Below are the code and all the weights of a small trained network. Each question names an input and a class and asks about switching units off, where a switched-off unit gives its printed mean instead of its output.

import numpy as np


def w(rows, s, z=0):
    codes = np.array(rows[::2]) - 128.0
    scale = np.full(codes.shape[1], s)
    scale[-1] = z or s
    return codes * scale


def f(y):
    return np.maximum(y, 0)


def log_softmax(a):
    a = a - a.max(-1, keepdims=True)
    return a - np.log(np.exp(a).sum(-1, keepdims=True))


def net(x, mask):
    res = np.array(x, float).reshape(1, 4) / 4 @ E
    y = f(res @ A[0][:, :-1].T + A[0][:, -1])
    res = res + np.where(mask, y, B[0][:, -1]) @ B[0][:, :-1]
    return log_softmax(res[-1] @ U[:, :-1].T + U[:, -1])


A, B = {}, {}
E = w([
[235,99,94,189],'x0',
[164,22,254,95],'x1',
[123,107,95,94],'x2',
[124,124,126,131],'x3',
],0.014)
A[0] = w([
[10,224,99,136,212],'n1',
[53,131,189,78,133],'n2',
[157,53,180,81,200],'n3',
[178,118,63,174,131],'n4',
[159,105,9,209,197],'n5',
[103,205,50,167,255],'n6',
],0.012,0.0065)
B[0] = w([
[251,88,71,82,252],'n1',
[61,159,230,91,198],'n2',
[129,41,198,162,230],'n3',
[75,162,159,209,183],'n4',
[122,154,56,187,222],'n5',
[97,142,68,53,243],'n6',
],0.012,0.017)
U = w([
[245,67,46,39,218],'0',
[89,163,93,85,24],'1',
[42,78,195,120,212],'2',
[138,160,115,176,2],'3',
[63,162,109,127,19],'4',
[94,250,31,189,233],'5',
[54,160,102,115,30],'6',
[214,20,140,229,170],'7',
],0.011,0.0056)

Each question gives the input, the list of numbers given to net, and the class t.
The units are the neurons (one row each of A and B). Each row of codes is followed by its name. A weight is (code - 128) times the scale printed after its matrix; where a second scale follows, it is the last column's (A, B and U).
mask holds one flag per neuron, in row order. A switched-off neuron (its flag False) gives its mean, the last column of its row in B, instead of its output. The means were averaged over made-up inputs and are rounded, as every weight is.
A unit's drop is (log p(t) with every unit on - log p(t) with that unit switched off) / (log p(t) with every unit on - log p(t) with every unit switched off).
The circuit of an input: a set's keep is (log p(t) with only the set's units on - log p(t) with every unit switched off) / (log p(t) with every unit on - log p(t) with every unit switched off). Starting from all 6 units, units are removed one at a time, each time the one whose removal leaves the highest keep (on an exact tie, the one counted first), for as long as the keep stays at least 0.8.
units of the circuit, in order: the units of the circuit, biggest drop first
most important unit: the unit with the biggest drop
top k neurons: the k neurons with the biggest drops, biggest first
drop of u: that unit's drop, to one decimal
input [-5,1,6,-4], class 2: top 2 neurons	[n2, n6]
input [6,0,-5,-4], class 5: units of the circuit, in order	[n3, n1]
input [-5,0,-6,-8], class 0: top 3 neurons	[n1, n4, n3]
input [0,-4,-4,7], class 0: top 2 neurons	[n1, n2]
input [0,1,1,2], class 2: top 2 neurons	[n1, n5]
input [0,6,-6,3], class 2: top 3 neurons	[n1, n5, n2]
input [3,1,4,-3], class 7: most important unit	n6
input [-1,8,-1,2], class 2: top 2 neurons	[n1, n2]
input [8,1,4,-6], class 7: top 2 neurons	[n6, n2]
input [1,2,0,0], class 7: top 2 neurons	[n2, n6]
input [-1,2,-3,7], class 2: top 2 neurons	[n1, n5]
input [-6,-2,-8,7], class 0: drop of n1	1.1
input [-2,-7,-4,-4], class 0: drop of n3	0.0
input [7,1,5,-2], class 7: units of the circuit, in order	[n6]
input [1,3,8,-6], class 7: drop of n3	0.1
